Below are the code and all the weights of a small trained network. Each question names an input and a target symbol and asks about switching units off, where a switched-off unit gives its printed mean instead of its output.

import numpy as np


def w(rows, s, z=0):
    codes = np.array(rows[::2]) - 128.0
    scale = np.full(codes.shape[1], s)
    scale[-1] = z or s
    return codes * scale


def norm(h):
    return h / np.sqrt((h * h).mean(-1, keepdims=True) + 1e-5)


def f(y):
    return y / 2 * (1 + np.tanh(0.7978845608 * (y + 0.044715 * y**3)))


def softmax(a):
    e = np.exp(a - a.max(-1, keepdims=True))
    return e / e.sum(-1, keepdims=True)


def log_softmax(a):
    a = a - a.max(-1, keepdims=True)
    return a - np.log(np.exp(a).sum(-1, keepdims=True))


def net(x, mask):
    ids = ['αβγδεζηθλμπστ'.index(c) for c in x.split()]
    T = len(ids)
    res = E[ids] + P[:T]
    r = norm(res)
    for j in range(2):
        rows = slice(2 * j, 2 * j + 2)
        q, k, v = (r @ M[0][rows].T for M in (Q, K, V))
        z = softmax(np.where(np.tri(T) > 0, q @ k.T / 2**0.5, -1e9)) @ v
        o = O[0][rows]
        res = res + np.where(mask[j], z, o[:, -1]) @ o[:, :-1]
    y = f(norm(res) @ A[0][:, :-1].T + A[0][:, -1])
    res = res + np.where(mask[2:6], y, B[0][:, -1]) @ B[0][:, :-1]
    return log_softmax(norm(res)[-1] @ U[:, :-1].T + U[:, -1])


Q, K, V, O, A, B = {}, {}, {}, {}, {}, {}
E = w([
[132,50,220,132,138],'α',
[99,33,167,131,153],'β',
[75,76,173,97,131],'γ',
[101,102,191,95,108],'δ',
[80,41,165,159,101],'ε',
[63,25,200,127,70],'ζ',
[115,6,78,101,77],'η',
[96,57,199,102,104],'θ',
[156,169,157,211,72],'λ',
[180,61,96,161,54],'μ',
[97,181,99,190,151],'π',
[130,160,244,50,167],'σ',
[75,120,59,119,224],'τ',
],0.012)
P = w([
[23,75,103,215,59],'0',
[111,122,126,146,124],'1',
[168,84,161,211,164],'2',
[51,185,107,91,6],'3',
[134,135,105,129,134],'4',
[203,116,143,182,191],'5',
[105,216,74,37,19],'6',
],0.018)
Q[0] = w([
[157,177,110,149,82],'head 0',
[171,31,105,229,236],'head 0',
[3,178,57,53,36],'head 1',
[132,36,182,123,147],'head 1',
],0.014)
K[0] = w([
[166,181,107,145,178],'head 0',
[38,58,193,175,107],'head 0',
[240,157,51,9,192],'head 1',
[49,19,189,94,88],'head 1',
],0.014)
V[0] = w([
[72,156,72,239,219],'head 0',
[165,190,182,225,38],'head 0',
[89,159,174,33,254],'head 1',
[112,105,29,183,155],'head 1',
],0.0075)
O[0] = w([
[167,255,65,176,145,139],'head 0',
[224,153,69,127,47,202],'head 0',
[47,192,224,182,97,4],'head 1',
[80,9,34,50,219,151],'head 1',
],0.0084,0.0046)
A[0] = w([
[60,250,182,114,147,79],'neuron 0',
[75,64,47,149,106,133],'neuron 1',
[186,65,118,216,218,117],'neuron 2',
[58,143,46,97,49,2],'neuron 3',
],0.011,0.0062)
B[0] = w([
[94,134,61,241,159,166],'neuron 0',
[139,199,144,85,126,230],'neuron 1',
[173,101,255,169,130,254],'neuron 2',
[166,77,162,187,208,178],'neuron 3',
],0.016,0.0074)
U = w([
[155,13,164,224,147,110],'α',
[128,107,184,161,170,137],'β',
[43,59,69,192,199,214],'γ',
[72,213,160,201,67,95],'δ',
[147,199,193,127,100,1],'ε',
[86,141,141,74,78,153],'ζ',
[137,57,52,108,121,176],'η',
[59,30,115,146,75,137],'θ',
[164,142,47,179,130,167],'λ',
[188,143,103,151,54,72],'μ',
[142,204,146,110,144,126],'π',
[63,4,94,105,181,182],'σ',
[64,161,139,99,170,165],'τ',
],0.012,0.0052)

Each question gives the input, a string of symbols that net reads in full, and the target symbol t.
The units are the heads (2 rows each of Q, K, V and O) and the neurons (one row each of A and B). Each row of codes is followed by its name. A weight is (code - 128) times the scale printed after its matrix; where a second scale follows, it is the last column's (O, A, B and U).
mask holds one flag per unit, heads first, then neurons. A switched-off unit (its flag False) gives its mean, the last column of its rows in O or B, instead of its output. The means were averaged over made-up inputs and are rounded, as every weight is.
A unit's drop is (log p(t) with every unit on - log p(t) with that unit switched off) / (log p(t) with every unit on - log p(t) with every unit switched off).
The circuit of an input: a set's keep is (log p(t) with only the set's units on - log p(t) with every unit switched off) / (log p(t) with every unit on - log p(t) with every unit switched off). Starting from all 6 units, units are removed one at a time, each time the one whose removal leaves the highest keep (on an exact tie, the one counted first), for as long as the keep stays at least 0.8.
circuit, biggest first: the units of the circuit, biggest drop first
most important unit: the unit with the biggest drop
k most important neurons: the k neurons with the biggest drops, biggest first
heads that matter: for each layer, one digit per head in row order, 1 if its drop is at least 0.15 and else 0, layers parted by /
input γ σ π ζ λ τ ζ, target γ: heads that matter : 10
input γ ζ ε ζ α π δ, target λ: heads that matter : 10
input θ γ π θ, target λ: most important unit : head 0
input γ σ θ θ, target δ: heads that matter : 01
input δ λ ζ γ, target μ: circuit, biggest first : (head 0; neuron 2; neuron 3)
input δ γ α λ, target μ: heads that matter : 10
input γ γ ζ β τ, target τ: heads that matter : 01
input η θ π σ ε γ ζ, target θ: 2 most important neurons : (neuron 2; neuron 1)
input γ γ μ σ ζ, target ζ: 3 most important neurons : (neuron 2; neuron 3; neuron 0)
input π β π β ε η γ, target σ: 2 most important neurons : (neuron 3; neuron 2)
input ε β β γ τ θ α, target γ: circuit, biggest first : (head 0; neuron 0)
input γ ε α ε, target α: heads that matter : 00
input λ ε θ β η, target η: heads that matter : 01
input θ η τ λ σ α λ, target δ: heads that matter : 01
input σ α α δ ε μ θ, target η: most important unit : neuron 2
input β ζ λ τ, target γ: circuit, biggest first : (neuron 3; neuron 2)
input τ λ β δ μ β π, target λ: 2 most important neurons : (neuron 2; neuron 3)
input β θ λ γ, target μ: circuit, biggest first : (head 0; neuron 2; neuron 3; neuron 0)
input τ α ζ ζ ζ ζ γ, target θ: heads that matter : 11
input λ γ σ β μ ζ σ, target δ: heads that matter : 01
